Below is a small trained network, with its code and all its weights. Each question gives an input and a target symbol and asks what happens when units are switched off, that is, made to give their printed mean instead of their output.

import numpy as np


def w(rows, s, z=0):
    codes = np.array(rows[::2]) - 128.0
    scale = np.full(codes.shape[1], s)
    scale[-1] = z or s
    return codes * scale


def norm(h):
    return h / np.sqrt((h * h).mean(-1, keepdims=True) + 1e-5)


def f(y):
    return y / 2 * (1 + np.tanh(0.7978845608 * (y + 0.044715 * y**3)))


def softmax(a):
    e = np.exp(a - a.max(-1, keepdims=True))
    return e / e.sum(-1, keepdims=True)


def log_softmax(a):
    a = a - a.max(-1, keepdims=True)
    return a - np.log(np.exp(a).sum(-1, keepdims=True))


def net(x, mask):
    ids = ['βλμξπφψ'.index(c) for c in x.split()]
    T = len(ids)
    res = E[ids] + P[:T]
    r = norm(res)
    for j in range(3):
        rows = slice(2 * j, 2 * j + 2)
        q, k, v = (r @ M[0][rows].T for M in (Q, K, V))
        z = softmax(np.where(np.tri(T) > 0, q @ k.T / 2**0.5, -1e9)) @ v
        o = O[0][rows]
        res = res + np.where(mask[j], z, o[:, -1]) @ o[:, :-1]
    y = f(norm(res) @ A[0][:, :-1].T + A[0][:, -1])
    res = res + np.where(mask[3:27], y, B[0][:, -1]) @ B[0][:, :-1]
    return log_softmax(norm(res)[-1] @ U[:, :-1].T + U[:, -1])


Q, K, V, O, A, B = {}, {}, {}, {}, {}, {}
E = w([
[104,84,122,132],'β',
[133,142,102,115],'λ',
[8,117,243,250],'μ',
[109,124,104,149],'ξ',
[136,108,116,90],'π',
[127,141,98,136],'φ',
[120,85,122,112],'ψ',
],0.021)
P = w([
[145,124,133,137],'0',
[138,192,181,119],'1',
[83,216,200,65],'2',
[85,167,116,105],'3',
[175,73,83,189],'4',
[242,136,204,188],'5',
[168,100,254,3],'6',
[51,142,77,88],'7',
[133,133,51,202],'8',
],0.0091)
Q[0] = w([
[118,190,212,38],'h1',
[250,122,205,180],'h1',
[102,195,99,105],'h2',
[40,96,100,73],'h2',
[48,77,155,197],'h3',
[142,66,69,151],'h3',
],0.017)
K[0] = w([
[26,107,16,72],'h1',
[47,221,248,73],'h1',
[216,13,86,183],'h2',
[132,108,11,105],'h2',
[71,70,188,211],'h3',
[186,143,206,201],'h3',
],0.012)
V[0] = w([
[200,198,120,1],'h1',
[93,252,68,188],'h1',
[172,108,75,187],'h2',
[57,211,47,69],'h2',
[169,199,113,73],'h3',
[35,155,216,137],'h3',
],0.0092)
O[0] = w([
[24,23,14,70,29],'h1',
[114,60,104,237,174],'h1',
[125,2,93,141,159],'h2',
[175,162,190,106,254],'h2',
[109,80,126,159,105],'h3',
[155,187,47,153,152],'h3',
],0.01,0.0038)
A[0] = w([
[109,127,136,65,102],'n1',
[189,146,202,160,72],'n2',
[159,176,198,97,86],'n3',
[221,132,126,134,112],'n4',
[114,63,178,147,11],'n5',
[100,134,109,12,53],'n6',
[137,112,131,107,131],'n7',
[32,74,96,74,107],'n8',
[85,17,118,161,44],'n9',
[117,97,122,106,125],'n10',
[106,163,91,98,155],'n11',
[148,181,181,96,94],'n12',
[115,79,127,156,33],'n13',
[114,79,112,98,117],'n14',
[109,179,54,162,91],'n15',
[168,111,133,135,91],'n16',
[161,150,129,121,101],'n17',
[6,176,174,168,31],'n18',
[130,145,54,187,124],'n19',
[198,91,128,215,137],'n20',
[110,170,76,126,123],'n21',
[216,124,128,58,178],'n22',
[134,139,150,79,172],'n23',
[25,68,177,100,1],'n24',
],0.017,0.0085)
B[0] = w([
[144,83,81,169,159],'n1',
[117,167,150,21,221],'n2',
[99,108,86,251,182],'n3',
[206,171,107,72,183],'n4',
[180,99,33,154,133],'n5',
[164,42,18,136,193],'n6',
[123,123,100,89,132],'n7',
[68,207,195,17,196],'n8',
[66,53,166,180,162],'n9',
[74,124,27,135,140],'n10',
[220,91,139,157,161],'n11',
[141,130,116,194,170],'n12',
[117,99,66,145,129],'n13',
[93,176,95,124,153],'n14',
[209,89,236,99,138],'n15',
[124,98,110,71,135],'n16',
[142,161,111,136,138],'n17',
[2,229,54,182,129],'n18',
[174,121,202,131,157],'n19',
[222,64,141,69,251],'n20',
[221,111,171,132,141],'n21',
[133,173,20,106,188],'n22',
[158,119,89,148,168],'n23',
[227,162,230,94,147],'n24',
],0.0093,0.012)
U = w([
[169,176,107,146,5],'β',
[81,79,193,96,201],'λ',
[108,147,171,167,248],'μ',
[221,110,215,79,131],'ξ',
[123,124,78,33,108],'π',
[158,4,151,178,137],'φ',
[190,82,47,187,76],'ψ',
],0.012,0.0033)

Each question gives the input, a string of symbols that net reads in full, and the target symbol t.
The units are the heads (2 rows each of Q, K, V and O) and the neurons (one row each of A and B). Each row of codes is followed by its name. A weight is (code - 128) times the scale printed after its matrix; where a second scale follows, it is the last column's (O, A, B and U).
mask holds one flag per unit, heads first, then neurons. A switched-off unit (its flag False) gives its mean, the last column of its rows in O or B, instead of its output. The means were averaged over made-up inputs and are rounded, as every weight is.
A unit's drop is (log p(t) with every unit on - log p(t) with that unit switched off) / (log p(t) with every unit on - log p(t) with every unit switched off).
The circuit of an input: a set's keep is (log p(t) with only the set's units on - log p(t) with every unit switched off) / (log p(t) with every unit on - log p(t) with every unit switched off). Starting from the 12 units with the biggest drops (on a tie, the unit counted first), units are removed one at a time, each time the one whose removal leaves the highest keep (on an exact tie, the one counted first), for as long as the keep stays at least 0.8.
circuit, biggest first: the units of the circuit, biggest drop first
k most important neurons: the k neurons with the biggest drops, biggest first
heads that matter: for each layer, one digit per head in row order, 1 if its drop is at least 0.15 and else 0, layers parted by /
drop of u: that unit's drop, to one decimal
input π π φ ξ ξ ψ, target φ: circuit, biggest first	(h1, n9)
input ψ ξ ψ ξ φ ξ ξ ξ φ, target ξ: heads that matter	100
input β π λ λ, target β: heads that matter	100
input π ξ π λ φ β π π ξ, target β: circuit, biggest first	(h1, n20, n3)
input ψ π π ξ ξ φ λ ξ β, target φ: circuit, biggest first	(n9, h3)
input ξ ξ π φ ξ λ ξ, target φ: circuit, biggest first	(h1)
input π λ ξ π μ, target μ: heads that matter	000
input ψ λ ξ φ ψ, target λ: 2 most important neurons	(n8, n9)
input ψ π ψ π ξ φ, target ψ: heads that matter	110
input ξ π π λ π λ π, target λ: circuit, biggest first	(h1, n9, n8)
input ξ π λ ξ π, target π: heads that matter	110
input π ξ β β, target π: heads that matter	100
input ξ β π λ φ, target β: 2 most important neurons	(n20, n6)
input ξ ξ ξ ξ ξ ξ φ β, target ξ: circuit, biggest first	(h1)
input ψ ξ ξ π φ ξ φ, target π: 2 most important neurons	(n8, n6)
input ξ ξ ψ ψ ξ, target ξ: heads that matter	010
input ξ ξ ξ ξ β π ξ ξ, target β: 2 most important neurons	(n6, n20)
input π φ ψ π ξ π, target ψ: heads that matter	110
input ψ ξ π ξ ξ π ξ φ, target ξ: heads that matter	110
input φ ξ π ψ, target φ: heads that matter	100
input ξ π π ξ ψ ξ ξ ξ β, target ξ: heads that matter	000
input ξ φ π ψ φ, target φ: heads that matter	100
input λ λ ξ ξ φ λ π ξ β, target λ: 2 most important neurons	(n9, n8)
input μ ξ ξ ψ λ λ ψ, target ψ: 2 most important neurons	(n3, n8)
input ξ π ξ ξ λ ψ ξ ξ, target λ: heads that matter	010
input ψ φ ξ φ ψ π ξ π, target ψ: drop of h1	2.3
input π π λ, target π: drop of n8	0.3
